Below are the code and all the weights of a small trained network. Each question names an input and a target symbol and asks about switching units off, where a switched-off unit gives its printed mean instead of its output.

import numpy as np


def w(rows, s, z=0):
    codes = np.array(rows[::2]) - 128.0
    scale = np.full(codes.shape[1], s)
    scale[-1] = z or s
    return codes * scale


def norm(h):
    return h / np.sqrt((h * h).mean(-1, keepdims=True) + 1e-5)


def f(y):
    return y / 2 * (1 + np.tanh(0.7978845608 * (y + 0.044715 * y**3)))


def softmax(a):
    e = np.exp(a - a.max(-1, keepdims=True))
    return e / e.sum(-1, keepdims=True)


def log_softmax(a):
    a = a - a.max(-1, keepdims=True)
    return a - np.log(np.exp(a).sum(-1, keepdims=True))


def net(x, mask):
    ids = ['ΓΞδθλστψ'.index(c) for c in x.split()]
    T = len(ids)
    res = E[ids] + P[:T]
    u = 0
    for l in range(2):
        r = norm(res)
        for j in range(2):
            rows = slice(3 * j, 3 * j + 3)
            q, k, v = (r @ M[l][rows].T for M in (Q, K, V))
            z = softmax(np.where(np.tri(T) > 0, q @ k.T / 3**0.5, -1e9)) @ v
            o = O[l][rows]
            res = res + np.where(mask[u + j], z, o[:, -1]) @ o[:, :-1]
        u += 2
        y = f(norm(res) @ A[l][:, :-1].T + A[l][:, -1])
        res = res + np.where(mask[u : u + 4], y, B[l][:, -1]) @ B[l][:, :-1]
        u += 4
    return log_softmax(norm(res)[-1] @ U[:, :-1].T + U[:, -1])


Q, K, V, O, A, B = {}, {}, {}, {}, {}, {}
E = w([
[91,182,109,157,57,185,100,114],'Γ',
[192,138,150,100,183,132,141,98],'Ξ',
[141,123,201,226,137,125,66,131],'δ',
[254,51,147,185,94,136,194,131],'θ',
[152,185,134,185,106,138,49,123],'λ',
[85,123,197,176,78,208,78,98],'σ',
[137,63,128,74,124,197,197,88],'τ',
[178,40,160,65,173,130,112,90],'ψ',
],0.0089)
P = w([
[120,150,104,120,74,53,195,27],'0',
[100,121,204,80,188,124,95,2],'1',
[130,230,201,83,109,163,136,74],'2',
[86,150,175,141,120,85,159,140],'3',
[153,166,160,84,144,164,92,114],'4',
[76,145,146,141,152,122,147,157],'5',
[159,126,113,110,133,180,106,152],'6',
[83,110,78,164,151,121,155,138],'7',
[149,69,39,112,170,192,85,154],'8',
[101,86,43,165,155,132,136,141],'9',
],0.0075)
Q[0] = w([
[33,165,99,171,150,107,173,141],'0.h1',
[67,169,190,152,60,78,149,210],'0.h1',
[121,195,113,232,64,190,69,117],'0.h1',
[144,55,99,206,146,201,57,24],'0.h2',
[126,163,194,76,97,76,168,188],'0.h2',
[254,60,42,4,186,126,190,192],'0.h2',
],0.0068)
K[0] = w([
[176,137,128,60,85,213,37,127],'0.h1',
[164,201,183,69,118,199,133,198],'0.h1',
[109,87,74,154,214,201,112,226],'0.h1',
[90,70,24,181,128,103,86,154],'0.h2',
[160,223,200,100,135,129,96,102],'0.h2',
[104,148,155,134,87,39,154,1],'0.h2',
],0.0067)
V[0] = w([
[195,92,211,135,30,235,55,66],'0.h1',
[150,206,141,94,111,253,62,117],'0.h1',
[42,108,181,186,114,124,224,126],'0.h1',
[104,193,61,45,64,97,179,164],'0.h2',
[70,116,201,99,154,93,20,99],'0.h2',
[226,212,86,186,127,31,84,223],'0.h2',
],0.0055)
O[0] = w([
[165,81,67,36,120,42,2,198,254],'0.h1',
[202,124,169,58,158,124,36,115,169],'0.h1',
[62,199,142,186,154,110,133,250,166],'0.h1',
[203,73,198,197,162,219,131,107,69],'0.h2',
[165,105,5,100,22,121,226,123,157],'0.h2',
[24,74,199,113,54,167,131,66,56],'0.h2',
],0.0051,0.0084)
A[0] = w([
[236,24,111,39,172,184,208,228,108],'0.n1',
[171,5,87,164,16,3,18,153,61],'0.n2',
[178,135,63,143,110,105,71,193,10],'0.n3',
[192,212,167,152,95,66,102,109,114],'0.n4',
],0.0042,0.0012)
B[0] = w([
[66,122,209,104,154,8,130,96,186],'0.n1',
[150,151,108,49,151,254,99,90,254],'0.n2',
[140,175,55,69,228,105,131,81,201],'0.n3',
[112,139,48,141,174,164,131,187,159],'0.n4',
],0.0063,0.007)
Q[1] = w([
[123,173,112,146,54,177,87,174],'1.h1',
[130,69,81,46,234,75,194,80],'1.h1',
[193,112,150,139,127,64,205,101],'1.h1',
[145,138,113,117,169,1,204,133],'1.h2',
[114,183,71,146,46,159,93,140],'1.h2',
[140,99,130,124,195,72,168,122],'1.h2',
],0.0081)
K[1] = w([
[184,107,127,1,179,92,99,240],'1.h1',
[159,119,132,241,60,139,179,116],'1.h1',
[150,138,158,178,37,64,225,92],'1.h1',
[135,118,126,232,26,53,204,53],'1.h2',
[19,111,143,37,187,120,61,204],'1.h2',
[110,142,131,205,101,125,154,3],'1.h2',
],0.0059)
V[1] = w([
[182,2,62,103,161,208,49,102],'1.h1',
[175,215,207,52,149,53,101,42],'1.h1',
[140,168,96,211,172,151,81,153],'1.h1',
[90,90,143,42,160,110,100,240],'1.h2',
[148,57,177,49,151,34,120,69],'1.h2',
[97,248,36,59,112,114,78,98],'1.h2',
],0.0057)
O[1] = w([
[170,136,184,169,102,2,112,127,182],'1.h1',
[70,89,189,98,124,225,166,37,187],'1.h1',
[156,117,150,84,76,190,98,210,160],'1.h1',
[110,148,85,119,205,85,225,167,153],'1.h2',
[72,204,115,209,95,87,200,45,137],'1.h2',
[100,71,188,197,106,174,208,195,254],'1.h2',
],0.0062,0.009)
A[1] = w([
[91,126,74,105,27,168,148,140,85],'1.n1',
[183,81,194,121,115,3,173,107,12],'1.n2',
[83,127,79,113,63,133,61,205,158],'1.n3',
[86,229,182,158,174,177,59,156,1],'1.n4',
],0.007,0.0017)
B[1] = w([
[134,109,107,189,184,132,198,91,163],'1.n1',
[131,146,143,216,96,62,123,199,158],'1.n2',
[81,163,98,215,73,61,62,2,254],'1.n3',
[136,50,172,178,141,40,188,193,174],'1.n4',
],0.0072,0.004)
U = w([
[168,39,191,90,90,198,29,243,1],'Γ',
[74,71,202,52,25,225,93,39,75],'Ξ',
[60,38,81,51,70,246,227,208,149],'δ',
[156,182,6,81,76,39,18,134,149],'θ',
[23,78,254,217,62,48,95,152,133],'λ',
[198,137,116,141,211,26,200,230,165],'σ',
[118,203,77,56,210,141,205,76,151],'τ',
[15,168,79,226,24,40,185,31,126],'ψ',
],0.0066,0.0018)

Each question gives the input, a string of symbols that net reads in full, and the target symbol t.
The units are the heads (3 rows each of Q, K, V and O) and the neurons (one row each of A and B). Each row of codes is followed by its name. A weight is (code - 128) times the scale printed after its matrix; where a second scale follows, it is the last column's (O, A, B and U).
mask holds one flag per unit, layer by layer, with each layer's heads first. A switched-off unit (its flag False) gives its mean, the last column of its rows in O or B, instead of its output. The means were averaged over made-up inputs and are rounded, as every weight is.
A unit's drop is (log p(t) with every unit on - log p(t) with that unit switched off) / (log p(t) with every unit on - log p(t) with every unit switched off).
The circuit of an input: a set's keep is (log p(t) with only the set's units on - log p(t) with every unit switched off) / (log p(t) with every unit on - log p(t) with every unit switched off). Starting from all 12 units, units are removed one at a time, each time the one whose removal leaves the highest keep (on an exact tie, the one counted first), for as long as the keep stays at least 0.8.
circuit, biggest first: the units of the circuit, biggest drop first
top k neurons: the k neurons with the biggest drops, biggest first
top k neurons in layer l: the k neurons of layer l with the biggest drops, biggest first
heads that matter: for each layer, one digit per head in row order, 1 if its drop is at least 0.15 and else 0, layers parted by /
input δ τ θ δ σ σ σ θ ψ, target δ: circuit, biggest first => 0.h1; 0.h2
input Ξ τ δ, target σ: top 3 neurons => 1.n4; 0.n1; 0.n4
input θ δ λ σ, target Ξ: top 3 neurons => 0.n2; 0.n1; 1.n3
input δ σ δ σ τ δ Ξ, target δ: heads that matter => 11 / 11
input ψ θ λ θ θ, target ψ: circuit, biggest first => 0.h1; 1.h2
input θ τ δ Ξ, target θ: circuit, biggest first => 0.h1; 1.h2; 0.h2; 0.n1
input ψ σ Γ δ τ σ σ δ, target θ: circuit, biggest first => 0.h1; 0.h2
input τ θ σ τ θ σ σ δ σ, target ψ: circuit, biggest first => 1.n3; 0.h2
input Ξ Γ σ ψ δ τ, target Ξ: circuit, biggest first => 0.h1; 1.h1; 1.h2; 0.n1
input θ λ σ Γ, target θ: heads that matter => 11 / 00
input τ ψ σ, target τ: circuit, biggest first => 0.h2; 1.h2; 1.n3
input Γ δ σ, target ψ: top 2 neurons => 1.n3; 0.n1
input δ ψ σ ψ, target δ: circuit, biggest first => 0.h1; 1.h1
input σ λ σ Γ δ Γ, target ψ: heads that matter => 01 / 01
input δ σ Ξ, target δ: circuit, biggest first => 0.h1; 1.h1; 1.h2
input Γ θ σ θ ψ δ, target τ: heads that matter => 11 / 11
input σ λ τ, target σ: circuit, biggest first => 0.h2; 0.n2
input τ λ τ Ξ τ Γ σ δ λ Γ, target Ξ: circuit, biggest first => 0.h1; 0.h2
input θ Ξ θ Ξ σ Γ σ λ ψ, target θ: heads that matter => 11 / 11
input σ σ θ λ, target λ: top 2 neurons => 1.n4; 1.n3
input σ ψ δ δ, target ψ: circuit, biggest first => 0.h2; 1.n3
input τ σ σ λ Γ σ δ, target θ: circuit, biggest first => 0.h2; 0.h1
input σ λ Ξ δ λ σ Ξ δ ψ σ, target τ: heads that matter => 11 / 01
input δ θ σ σ θ, target δ: top neuron => 0.n1
input σ σ σ δ Γ Γ σ σ, target θ: circuit, biggest first => 0.h1; 0.h2
input τ θ σ, target λ: circuit, biggest first => 1.n4
input σ λ δ θ δ Γ θ τ ψ λ, target τ: top neuron in layer 0 => 0.n3
input σ τ Ξ, target σ: heads that matter => 00 / 00
input σ σ τ Ξ Γ δ σ δ θ τ, target σ: top neuron in layer 1 => 1.n3
